Here is a tiny trained network, its code and every weight. The questions are about switching its units off for an input and a target symbol, where a switched-off unit gives its printed mean instead of its output.

import numpy as np


def w(rows, s, z=0):
    codes = np.array(rows[::2]) - 128.0
    scale = np.full(codes.shape[1], s)
    scale[-1] = z or s
    return codes * scale


def f(y):
    return y / 2 * (1 + np.tanh(0.7978845608 * (y + 0.044715 * y**3)))


def softmax(a):
    e = np.exp(a - a.max(-1, keepdims=True))
    return e / e.sum(-1, keepdims=True)


def log_softmax(a):
    a = a - a.max(-1, keepdims=True)
    return a - np.log(np.exp(a).sum(-1, keepdims=True))


def net(x, mask):
    ids = ['Θγεηξσψ'.index(c) for c in x.split()]
    T = len(ids)
    res = E[ids] + P[:T]
    r = res
    for j in range(3):
        rows = slice(2 * j, 2 * j + 2)
        q, k, v = (r @ M[0][rows].T for M in (Q, K, V))
        z = softmax(np.where(np.tri(T) > 0, q @ k.T / 2**0.5, -1e9)) @ v
        o = O[0][rows]
        res = res + np.where(mask[j], z, o[:, -1]) @ o[:, :-1]
    y = f(res @ A[0][:, :-1].T + A[0][:, -1])
    res = res + np.where(mask[3:7], y, B[0][:, -1]) @ B[0][:, :-1]
    return log_softmax(res[-1] @ U[:, :-1].T + U[:, -1])


Q, K, V, O, A, B = {}, {}, {}, {}, {}, {}
E = w([
[158,206,52,148,93],'Θ',
[248,197,173,125,125],'γ',
[214,56,105,195,72],'ε',
[157,106,177,139,121],'η',
[189,149,77,66,99],'ξ',
[118,252,130,99,136],'σ',
[128,123,147,235,112],'ψ',
],0.015)
P = w([
[117,127,135,102,184],'0',
[238,89,128,179,198],'1',
[114,135,160,102,120],'2',
[206,87,159,200,161],'3',
[106,140,177,107,77],'4',
[228,121,189,173,140],'5',
[103,146,194,109,42],'6',
[234,129,171,188,129],'7',
[96,151,214,110,5],'8',
[236,149,158,199,113],'9',
],0.015)
Q[0] = w([
[35,70,62,101,195],'H0',
[37,87,121,102,128],'H0',
[7,63,93,87,166],'H1',
[75,132,132,123,157],'H1',
[25,98,77,120,207],'H2',
[151,165,136,146,100],'H2',
],0.015)
K[0] = w([
[148,122,112,136,207],'H0',
[140,118,81,147,173],'H0',
[141,122,98,143,200],'H1',
[139,111,112,140,194],'H1',
[175,122,75,155,253],'H2',
[94,127,160,82,60],'H2',
],0.02)
V[0] = w([
[173,154,146,47,109],'H0',
[86,147,185,49,203],'H0',
[99,190,50,79,83],'H1',
[66,43,89,84,110],'H1',
[195,199,13,233,119],'H2',
[250,61,115,98,105],'H2',
],0.013)
O[0] = w([
[165,176,177,9,185,225],'H0',
[117,134,253,89,121,103],'H0',
[133,167,118,130,194,128],'H1',
[125,36,115,134,166,10],'H1',
[150,254,51,143,137,104],'H2',
[195,89,36,61,112,175],'H2',
],0.014,0.011)
A[0] = w([
[176,192,164,213,95,183],'N0',
[9,133,77,19,43,251],'N1',
[254,102,174,198,191,174],'N2',
[132,39,185,113,85,140],'N3',
],0.0078,0.002)
B[0] = w([
[124,91,134,146,97,247],'N0',
[125,214,105,158,254,168],'N1',
[58,163,108,97,145,233],'N2',
[68,112,56,155,52,184],'N3',
],0.0097,0.013)
U = w([
[54,189,68,144,182,28],'Θ',
[251,115,171,139,95,2],'γ',
[174,102,73,143,156,41],'ε',
[77,107,104,103,140,247],'η',
[89,102,97,91,254,183],'ξ',
[100,140,159,157,189,142],'σ',
[210,119,159,225,111,149],'ψ',
],0.0076,0.0036)

Each question gives the input, a string of symbols that net reads in full, and the target symbol t.
The units are the heads (2 rows each of Q, K, V and O) and the neurons (one row each of A and B). Each row of codes is followed by its name. A weight is (code - 128) times the scale printed after its matrix; where a second scale follows, it is the last column's (O, A, B and U).
mask holds one flag per unit, heads first, then neurons. A switched-off unit (its flag False) gives its mean, the last column of its rows in O or B, instead of its output. The means were averaged over made-up inputs and are rounded, as every weight is.
A unit's drop is (log p(t) with every unit on - log p(t) with that unit switched off) / (log p(t) with every unit on - log p(t) with every unit switched off).
The circuit of an input: a set's keep is (log p(t) with only the set's units on - log p(t) with every unit switched off) / (log p(t) with every unit on - log p(t) with every unit switched off). Starting from all 7 units, units are removed one at a time, each time the one whose removal leaves the highest keep (on an exact tie, the one counted first), for as long as the keep stays at least 0.8.
circuit, biggest first: the units of the circuit, biggest drop first
unit that matters most: the unit with the biggest drop
which heads matter: for each layer, one digit per head in row order, 1 if its drop is at least 0.15 and else 0, layers parted by /
drop of u: that unit's drop, to one decimal
input ε Θ Θ γ, target Θ: circuit, biggest first	[H2]
input ψ ξ η ε γ ξ ε η, target ε: circuit, biggest first	[H0 H2]
input γ ξ ε ψ, target ε: circuit, biggest first	[H2 H0]
input σ σ γ η η ψ ψ, target ψ: which heads matter	100
input η η η η γ ξ ξ σ, target ξ: which heads matter	010
input η Θ η η ε ψ, target ε: circuit, biggest first	[H0 H2]
input η Θ ξ, target ξ: which heads matter	000
input γ ξ ψ ξ, target ψ: which heads matter	101
input Θ ξ γ Θ, target γ: circuit, biggest first	[H1 H0 N2]
input η ξ ε η σ ξ η ε, target η: circuit, biggest first	[H2 N3 N2]
input ψ γ ξ η σ ψ ε ε σ ε, target σ: circuit, biggest first	[H2 N2]
input Θ γ γ, target γ: which heads matter	010
input η σ η, target η: circuit, biggest first	[N3 H2]
input ε η Θ ξ η Θ σ γ η η, target η: unit that matters most	H2
input ε η Θ ε, target Θ: which heads matter	011
input ψ ψ ξ η γ ψ Θ η γ σ, target γ: which heads matter	010
input γ η ε η σ, target σ: which heads matter	001
input ε σ γ Θ ξ ε, target ξ: circuit, biggest first	[H1 N2]
input γ ε γ ψ η σ, target η: drop of H2	1.0
input Θ γ ψ Θ, target ψ: drop of H0	0.4
input σ σ σ, target σ: drop of H2	0.3
input ξ ξ ψ ε, target ψ: circuit, biggest first	[H0]
